Below are the code and all the weights of a small trained network. Each question names an input and a class and asks about switching units off, where a switched-off unit gives its printed mean instead of its output.

import numpy as np


def w(rows, s, z=0):
    codes = np.array(rows[::2]) - 128.0
    scale = np.full(codes.shape[1], s)
    scale[-1] = z or s
    return codes * scale


def f(y):
    return np.maximum(y, 0)


def log_softmax(a):
    a = a - a.max(-1, keepdims=True)
    return a - np.log(np.exp(a).sum(-1, keepdims=True))


def net(x, mask):
    res = np.array(x, float).reshape(1, 5) / 4 @ E
    y = f(res @ A[0][:, :-1].T + A[0][:, -1])
    res = res + np.where(mask, y, B[0][:, -1]) @ B[0][:, :-1]
    return log_softmax(res[-1] @ U[:, :-1].T + U[:, -1])


A, B = {}, {}
E = w([
[162,90,167,151,97],'x0',
[28,173,181,213,211],'x1',
[218,97,110,253,88],'x2',
[180,168,32,81,73],'x3',
[64,80,111,161,78],'x4',
],0.0076)
A[0] = w([
[120,159,173,155,143,43],'N1',
[181,117,73,155,125,201],'N2',
[168,118,69,152,123,143],'N3',
[135,109,65,177,115,170],'N4',
[103,93,133,130,84,168],'N5',
[250,121,107,126,171,253],'N6',
[101,75,178,120,75,90],'N7',
[92,112,159,100,134,65],'N8',
[149,123,169,128,131,108],'N9',
[78,126,101,188,144,76],'N10',
],0.016,0.0018)
B[0] = w([
[66,118,182,70,90,196],'N1',
[109,79,81,103,99,233],'N2',
[112,146,40,144,107,219],'N3',
[43,86,141,116,119,220],'N4',
[110,167,172,255,140,187],'N5',
[240,54,63,81,138,254],'N6',
[233,101,157,197,128,194],'N7',
[190,157,97,153,215,197],'N8',
[192,208,110,104,131,158],'N9',
[93,221,218,156,165,217],'N10',
],0.0078,0.0076)
U = w([
[124,219,249,205,61,70],'0',
[163,31,67,167,159,92],'1',
[198,152,195,231,75,168],'2',
[233,132,125,112,151,110],'3',
[136,141,160,37,255,253],'4',
[122,236,81,110,95,101],'5',
],0.0095,0.004)

Each question gives the input, the list of numbers given to net, and the class t.
The units are the neurons (one row each of A and B). Each row of codes is followed by its name. A weight is (code - 128) times the scale printed after its matrix; where a second scale follows, it is the last column's (A, B and U).
mask holds one flag per neuron, in row order. A switched-off neuron (its flag False) gives its mean, the last column of its row in B, instead of its output. The means were averaged over made-up inputs and are rounded, as every weight is.
A unit's drop is (log p(t) with every unit on - log p(t) with that unit switched off) / (log p(t) with every unit on - log p(t) with every unit switched off).
The circuit of an input: a set's keep is (log p(t) with only the set's units on - log p(t) with every unit switched off) / (log p(t) with every unit on - log p(t) with every unit switched off). Starting from all 10 units, units are removed one at a time, each time the one whose removal leaves the highest keep (on an exact tie, the one counted first), for as long as the keep stays at least 0.8.
circuit, biggest first: the units of the circuit, biggest drop first
top k neurons: the k neurons with the biggest drops, biggest first
drop when u is switched off: that unit's drop, to one decimal
input [5,3,-7,6,7], class 2: top 2 neurons -> [N5, N7]
input [-4,4,8,7,1], class 1: top 2 neurons -> [N6, N2]
input [-8,7,-2,-2,4], class 0: circuit, biggest first -> [N10]
input [5,3,-7,4,8], class 2: circuit, biggest first -> [N7, N5]
input [7,4,4,0,-4], class 3: circuit, biggest first -> [N6, N5]
input [3,1,7,-6,-7], class 3: circuit, biggest first -> [N6, N9]
input [4,4,-2,-1,5], class 0: circuit, biggest first -> [N6, N10]
input [1,8,0,6,-2], class 0: circuit, biggest first -> [N6, N10]
input [7,7,4,-4,-5], class 0: circuit, biggest first -> [N1, N10]
input [4,8,-2,4,5], class 0: circuit, biggest first -> [N10, N6]
input [8,2,7,-1,-7], class 3: top 2 neurons -> [N9, N6]
input [4,-3,-8,-2,8], class 2: top 3 neurons -> [N7, N5, N6]
input [8,1,-4,0,8], class 2: drop when N6 is switched off -> -0.1
input [8,-4,-2,-7,5], class 2: top neuron -> [N7]
input [-5,1,4,4,-5], class 1: drop when N6 is switched off -> 0.2
input [-3,-4,-4,-5,6], class 2: top 3 neurons -> [N7, N5, N6]
input [8,2,4,-2,-8], class 3: drop when N6 is switched off -> 0.4
input [3,6,-6,3,6], class 0: top 2 neurons -> [N6, N10]
